Below is a small trained network, with its code and all its weights. Each question gives an input and a class and asks what happens when units are switched off, that is, made to give their printed mean instead of their output.

import numpy as np


def w(rows, s, z=0):
    codes = np.array(rows[::2]) - 128.0
    scale = np.full(codes.shape[1], s)
    scale[-1] = z or s
    return codes * scale


def f(y):
    return np.maximum(y, 0)


def log_softmax(a):
    a = a - a.max(-1, keepdims=True)
    return a - np.log(np.exp(a).sum(-1, keepdims=True))


def net(x, mask):
    res = np.array(x, float).reshape(1, 5) / 4 @ E
    y = f(res @ A[0][:, :-1].T + A[0][:, -1])
    res = res + np.where(mask, y, B[0][:, -1]) @ B[0][:, :-1]
    return log_softmax(res[-1] @ U[:, :-1].T + U[:, -1])


A, B = {}, {}
E = w([
[180,150,167,84],'x0',
[96,114,101,157],'x1',
[56,50,254,116],'x2',
[211,38,182,190],'x3',
[108,32,126,27],'x4',
],0.0075)
A[0] = w([
[146,185,66,136,149],'N1',
[73,134,116,89,179],'N2',
[163,113,124,82,232],'N3',
[108,102,76,71,241],'N4',
[84,156,129,107,236],'N5',
[167,104,91,158,195],'N6',
[161,129,162,167,138],'N7',
[159,127,158,133,244],'N8',
[142,168,135,144,206],'N9',
[98,171,3,49,255],'N10',
[162,146,100,162,215],'N11',
[136,195,104,136,212],'N12',
[118,143,128,155,29],'N13',
[108,207,120,136,192],'N14',
[101,149,131,169,171],'N15',
[77,143,167,100,238],'N16',
[70,183,131,113,254],'N17',
[126,101,174,112,187],'N18',
[182,102,97,166,224],'N19',
[95,154,128,122,212],'N20',
[112,168,111,122,88],'N21',
[108,132,85,68,179],'N22',
[108,99,125,83,73],'N23',
[94,111,88,91,199],'N24',
[128,160,130,156,154],'N25',
[120,118,167,123,210],'N26',
[152,101,51,85,251],'N27',
],0.017,0.0036)
B[0] = w([
[207,164,96,110,207],'N1',
[111,150,176,59,170],'N2',
[92,158,116,174,172],'N3',
[81,175,220,141,188],'N4',
[170,101,149,45,171],'N5',
[23,180,51,180,171],'N6',
[99,139,93,170,162],'N7',
[116,159,81,183,166],'N8',
[177,84,60,111,167],'N9',
[239,186,204,122,253],'N10',
[76,140,2,137,182],'N11',
[165,106,69,84,197],'N12',
[140,102,149,139,137],'N13',
[176,53,88,69,193],'N14',
[200,45,141,149,160],'N15',
[128,49,159,73,171],'N16',
[199,108,133,50,187],'N17',
[86,88,150,189,172],'N18',
[69,180,73,176,182],'N19',
[172,73,153,72,161],'N20',
[197,121,103,90,159],'N21',
[101,198,187,81,180],'N22',
[93,121,177,130,157],'N23',
[108,157,183,129,173],'N24',
[166,80,73,128,160],'N25',
[144,92,142,146,162],'N26',
[112,212,184,219,194],'N27',
],0.0082,0.016)
U = w([
[190,119,73,70,75],'0',
[149,180,146,90,166],'1',
[108,130,27,144,142],'2',
[100,171,112,201,238],'3',
[165,35,123,61,232],'4',
[66,114,165,43,17],'5',
[151,72,138,255,197],'6',
[130,5,161,208,4],'7',
],0.0097,0.0037)

Each question gives the input, the list of numbers given to net, and the class t.
The units are the neurons (one row each of A and B). Each row of codes is followed by its name. A weight is (code - 128) times the scale printed after its matrix; where a second scale follows, it is the last column's (A, B and U).
mask holds one flag per neuron, in row order. A switched-off neuron (its flag False) gives its mean, the last column of its row in B, instead of its output. The means were averaged over made-up inputs and are rounded, as every weight is.
A unit's drop is (log p(t) with every unit on - log p(t) with that unit switched off) / (log p(t) with every unit on - log p(t) with every unit switched off).
The circuit of an input: a set's keep is (log p(t) with only the set's units on - log p(t) with every unit switched off) / (log p(t) with every unit on - log p(t) with every unit switched off). Starting from the 12 units with the biggest drops (on a tie, the unit counted first), units are removed one at a time, each time the one whose removal leaves the highest keep (on an exact tie, the one counted first), for as long as the keep stays at least 0.8.
units of the circuit, in order: the units of the circuit, biggest drop first
most important unit: the unit with the biggest drop
k most important neurons: the k neurons with the biggest drops, biggest first
drop of u: that unit's drop, to one decimal
input [1,8,3,0,-1], class 4: units of the circuit, in order => (N27 N19)
input [7,1,-8,1,8], class 3: units of the circuit, in order => (N27 N3)
input [0,-3,2,1,7], class 7: units of the circuit, in order => (N18 N17 N1)
input [-6,4,-5,1,-3], class 2: units of the circuit, in order => (N6 N11)
input [-1,7,6,-1,-3], class 4: units of the circuit, in order => (N27 N16)
input [-8,8,-1,-2,8], class 1: units of the circuit, in order => (N10 N27)
input [3,-4,-7,-3,3], class 1: units of the circuit, in order => (N27 N10)
input [4,8,2,-8,6], class 5: most important unit => N16
input [8,8,-6,1,-7], class 2: 3 most important neurons => (N11 N6 N19)
input [5,-7,-4,4,0], class 2: 2 most important neurons => (N10 N4)
input [-7,4,-2,-1,7], class 1: 2 most important neurons => (N10 N27)
input [4,-7,6,4,0], class 6: 2 most important neurons => (N8 N14)
input [-8,-1,6,-4,0], class 4: drop of N17 => 0.3
input [-7,8,-4,-1,-2], class 0: most important unit => N10
input [-4,8,-8,3,1], class 3: drop of N10 => 0.2
input [3,7,2,6,7], class 7: drop of N18 => 0.1
input [4,8,3,-3,-7], class 4: drop of N2 => 0.0
